Here is a tiny trained network, its code and every weight. The questions are about switching its units off for an input and a class, where a switched-off unit gives its printed mean instead of its output.

import numpy as np


def w(rows, s, z=0):
    codes = np.array(rows[::2]) - 128.0
    scale = np.full(codes.shape[1], s)
    scale[-1] = z or s
    return codes * scale


def f(y):
    return y / 2 * (1 + np.tanh(0.7978845608 * (y + 0.044715 * y**3)))


def log_softmax(a):
    a = a - a.max(-1, keepdims=True)
    return a - np.log(np.exp(a).sum(-1, keepdims=True))


def net(x, mask):
    res = np.array(x, float).reshape(1, 8) / 4 @ E
    y = f(res @ A[0][:, :-1].T + A[0][:, -1])
    res = res + np.where(mask, y, B[0][:, -1]) @ B[0][:, :-1]
    return log_softmax(res[-1] @ U[:, :-1].T + U[:, -1])


A, B = {}, {}
E = w([
[132,132,123,125,132,128],'x0',
[109,36,144,105,144,19],'x1',
[128,117,130,127,121,138],'x2',
[75,176,75,142,13,81],'x3',
[137,130,117,133,135,122],'x4',
[254,143,156,95,85,101],'x5',
[136,125,114,129,135,125],'x6',
[124,129,129,123,128,127],'x7',
],0.008)
A[0] = w([
[110,103,149,82,141,20,65],'n1',
[203,142,83,151,118,96,253],'n2',
[229,120,136,117,99,107,53],'n3',
[64,103,102,183,169,127,17],'n4',
[30,100,98,224,185,148,83],'n5',
[141,77,238,111,239,168,41],'n6',
[102,126,72,125,23,88,16],'n7',
[96,113,107,145,27,116,82],'n8',
[232,144,189,70,70,102,32],'n9',
[161,205,104,140,99,244,108],'n10',
[89,172,111,119,62,76,60],'n11',
[130,2,130,106,71,67,84],'n12',
[92,185,120,163,66,66,178],'n13',
],0.0073,0.005)
B[0] = w([
[148,210,156,223,129,46,192],'n1',
[72,66,176,85,66,157,255],'n2',
[111,209,107,109,45,172,163],'n3',
[126,214,118,123,89,129,147],'n4',
[62,217,135,61,59,156,238],'n5',
[210,185,24,130,176,175,244],'n6',
[188,168,59,124,210,152,185],'n7',
[196,137,75,104,173,155,185],'n8',
[36,222,88,97,59,127,192],'n9',
[105,102,197,248,168,1,239],'n10',
[199,145,90,122,176,141,177],'n11',
[93,162,127,195,128,94,221],'n12',
[210,56,96,97,218,164,252],'n13',
],0.0078,0.0041)
U = w([
[219,160,65,111,185,161,55],'0',
[110,108,145,126,121,130,254],'1',
[111,161,157,249,128,55,32],'2',
[70,209,122,49,70,153,31],'3',
[119,86,147,105,129,133,226],'4',
],0.012,0.0094)

Each question gives the input, the list of numbers given to net, and the class t.
The units are the neurons (one row each of A and B). Each row of codes is followed by its name. A weight is (code - 128) times the scale printed after its matrix; where a second scale follows, it is the last column's (A, B and U).
mask holds one flag per neuron, in row order. A switched-off neuron (its flag False) gives its mean, the last column of its row in B, instead of its output. The means were averaged over made-up inputs and are rounded, as every weight is.
A unit's drop is (log p(t) with every unit on - log p(t) with that unit switched off) / (log p(t) with every unit on - log p(t) with every unit switched off).
The circuit of an input: a set's keep is (log p(t) with only the set's units on - log p(t) with every unit switched off) / (log p(t) with every unit on - log p(t) with every unit switched off). Starting from the 12 units with the biggest drops (on a tie, the unit counted first), units are removed one at a time, each time the one whose removal leaves the highest keep (on an exact tie, the one counted first), for as long as the keep stays at least 0.8.
circuit, biggest first: the units of the circuit, biggest drop first
most important unit: the unit with the biggest drop
k most important neurons: the k neurons with the biggest drops, biggest first
drop when u is switched off: that unit's drop, to one decimal
input [-7,-6,-8,8,3,3,-4,-3], class 0: most important unit	n13
input [3,-3,-7,-5,6,6,1,8], class 1: circuit, biggest first	(n2; n13)
input [2,7,6,-5,3,3,0,-4], class 2: circuit, biggest first	(n1; n12)
input [-7,1,-3,-2,-3,-6,-6,8], class 3: 4 most important neurons	(n5; n10; n13; n4)
input [7,4,-2,-8,5,-8,1,-6], class 0: 2 most important neurons	(n6; n2)
input [-7,-1,5,7,6,7,4,8], class 0: 4 most important neurons	(n13; n7; n8; n11)
input [6,4,-1,2,-5,6,1,-5], class 3: circuit, biggest first	(n9; n3)
input [7,-4,-1,-5,0,-6,4,7], class 3: 2 most important neurons	(n5; n13)
input [-7,7,5,-4,-6,0,-7,4], class 2: 3 most important neurons	(n1; n12; n13)
input [4,6,-4,2,-3,2,-4,2], class 2: 3 most important neurons	(n1; n12; n5)
input [-3,3,1,-5,-5,-4,-8,2], class 0: 3 most important neurons	(n6; n2; n10)
input [-8,-4,-2,-4,-2,7,-4,0], class 3: 2 most important neurons	(n9; n3)
input [4,-4,-1,7,-7,6,-3,5], class 0: 2 most important neurons	(n13; n7)
input [-4,-1,-3,2,-7,8,0,-6], class 3: circuit, biggest first	(n9)
input [1,-8,-2,-7,-7,-5,0,-1], class 2: 2 most important neurons	(n10; n13)
input [-5,7,-5,-8,-4,0,5,5], class 0: 2 most important neurons	(n6; n10)
input [2,-8,-2,5,-6,7,0,1], class 2: 2 most important neurons	(n10; n5)
input [-7,8,-3,0,-1,6,-7,2], class 2: 2 most important neurons	(n1; n12)
input [5,3,0,-3,-8,8,3,5], class 3: 2 most important neurons	(n9; n3)
input [-1,5,5,5,0,3,-3,7], class 0: drop when n10 is switched off	0.4
input [-8,4,2,2,8,-8,-5,6], class 3: drop when n5 is switched off	0.8
input [-7,-6,-4,2,-5,0,2,3], class 2: drop when n3 is switched off	0.0
input [4,0,-8,-8,-1,-7,2,-2], class 0: drop when n2 is switched off	0.2
